Look-ups in named tables: a row name and a column name give one cell, copied from the table.

Vemop
|  | Rikab | Reso | Muki | Lufitov | Gabi | Sipobud |
|---|---|---|---|---|---|---|
| Lik | 132 | 87 | 118 | 177 | 92 | 112 |
| Sogezis | 111 | 160 | 133 | 181 | 99 | 132 |
| Dubuli | 128 | 128 | 128 | 80 | 73 | 80 |
| Rede | 149 | 85 | 131 | 15 | 97 | 127 |
| Ter | 146 | 126 | 178 | 82 | 103 | 123 |
| Fir | 102 | 140 | 140 | 169 | 138 | 137 |
| Zab | 93 | 192 | 110 | 70 | 148 | 118 |
| Duz | 119 | 114 | 127 | 143 | 114 | 106 |
| Taton | 141 | 122 | 113 | 196 | 93 | 119 |

Ter, Rikab -> 146
Ter, Gabi -> 103
Duz, Lufitov -> 143
Ter, Lufitov -> 82
Dubuli, Sipobud -> 80
Ter, Reso -> 126
Sogezis, Muki -> 133
Taton, Gabi -> 93
Taton, Rikab -> 141
Taton, Muki -> 113
Ter, Muki -> 178
Sogezis, Lufitov -> 181

Datu.tsv
	Nuve	Rotad	Rugas	Tipoki	Nelize	Zuf	Tofom	Sani	Goz	Kanu
Lifudi	37.564	29.609	52.814	63.795	71.307	45.981	38.492	55.734	59.297	14.128
Sekim	45.569	79.571	18.336	31.853	47.010	54.045	59.423	55.340	69.337	69.265
Kekuf	72.965	7.433	71.208	67.252	70.546	73.008	75.775	66.578	56.652	42.452
Dovup	37.847	52.810	68.073	48.669	30.440	44.958	66.087	61.548	31.639	60.032
Ros	48.382	7.798	46.745	39.346	58.533	58.325	42.823	37.810	37.834	17.047
Mav	61.479	53.468	25.450	40.730	35.263	62.307	56.283	49.661	52.742	32.199
Noke	27.507	65.138	57.176	40.634	30.884	34.848	86.418	70.529	29.358	28.635
Dopodi	33.550	97.437	30.341	56.959	7.197	25.921	60.429	43.449	28.047	83.343
Kalob	54.609	15.684	80.782	53.374	40.194	52.463	84.890	41.471	36.471	7.975
Sibufe	43.308	32.061	56.176	48.826	83.244	68.816	49.116	37.261	34.302	58.614
Fida	77.025	21.295	19.963	88.456	60.560	46.772	51.124	38.266	52.999	55.877
Pil	37.790	56.117	51.034	93.108	37.019	32.650	79.530	60.700	42.165	50.930
Gogogi	64.493	42.462	79.218	59.724	71.253	62.157	24.925	46.242	82.315	43.867

Dopodi, Kanu => 83.343
Fida, Rotad => 21.295
Lifudi, Nelize => 71.307
Pil, Nelize => 37.019
Lifudi, Tipoki => 63.795
Noke, Rugas => 57.176
Kekuf, Tofom => 75.775
Ros, Sani => 37.810
Sekim, Goz => 69.337
Gogogi, Nelize => 71.253

Mil =
	Tof	Suvutu	Loz	Nobunul	Debim
Dob	47	39	59	20	9
Tepo	67	49	47	49	84
Duselo	57	44	57	27	16
Befizem	66	49	44	53	80
Belenog	37	31	53	30	1
Lagonit	56	43	57	25	14
Tem	77	57	42	45	79
Vuf	68	53	53	36	30

Tem, Debim: 79
Lagonit, Loz: 57
Dob, Tof: 47
Dob, Loz: 59
Vuf, Loz: 53
Tem, Tof: 77
Belenog, Suvutu: 31
Lagonit, Debim: 14
Befizem, Nobunul: 53
Duselo, Suvutu: 44
Belenog, Loz: 53
Befizem, Tof: 66
Tepo, Nobunul: 49
Vuf, Tof: 68
Tepo, Tof: 67

Lisoban.csv
,Zokane,Duperes,Didel
Sut,104,71,134
Seboveb,169,89,61
Felivom,203,141,160
Vumanen,102,49,100
Kar,149,136,121
Kalu,145,84,161

What is the Duperes of Kalu in Lisoban? 84
What is the Duperes of Felivom in Lisoban? 141
What is the Zokane of Kar in Lisoban? 149
What is the Didel of Seboveb in Lisoban? 61
What is the Zokane of Felivom in Lisoban? 203
What is the Zokane of Kalu in Lisoban? 145
What is the Duperes of Vumanen in Lisoban? 49
What is the Didel of Sut in Lisoban? 134
What is the Didel of Felivom in Lisoban? 160
What is the Zokane of Sut in Lisoban? 104
What is the Didel of Kalu in Lisoban? 161
What is the Duperes of Seboveb in Lisoban? 89
What is the Didel of Vumanen in Lisoban? 100
Row with the largest Zokane: Felivom

Zoki:
,Didevo,Rut
Zir,68.4,51.7
Dod,45.2,47.9
Sef,22.1,46.6
Kebemu,65.6,51.5
Gugevo,76.7,0.5
Dafamis,23.7,38.2
Lonevo,67.2,66.5
Dipozen,55.6,68.2
Garet,85.9,26.7

Didevo of Kebemu is 65.6
Rut of Gugevo is 0.5
Rut of Garet is 26.7
Didevo of Garet is 85.9
Rut of Dafamis is 38.2
Rut of Dod is 47.9
Didevo of Dod is 45.2
Rut of Lonevo is 66.5
Didevo of Zir is 68.4
Didevo of Sef is 22.1
Didevo of Dafamis is 23.7
Rut of Kebemu is 51.5
Didevo of Gugevo is 76.7
Didevo of Dipozen is 55.6
Rut of Dipozen is 68.2

Debed:
	Vasup	Melum	Nepo	Komis	Supa
Bupibus	-49	22	-10	-16	22
Sorug	-5	-63	57	-36	-19
Punal	-75	-22	23	19	31
Zibufo	-33	-56	55	-49	-36
Bebone	-63	22	-27	13	31
Lozigup	-50	-35	-13	-17	-31
Dasen	-60	-43	-18	14	-11
Musamur	-5	-68	48	-53	-41
Vibus	-5	-46	11	-64	-40

Musamur, Komis: -53
Vibus, Supa: -40
Lozigup, Melum: -35
Dasen, Vasup: -60
Lozigup, Komis: -17
Dasen, Komis: 14
Vibus, Vasup: -5
Zibufo, Komis: -49
Musamur, Vasup: -5
Vibus, Melum: -46
Bebone, Supa: 31

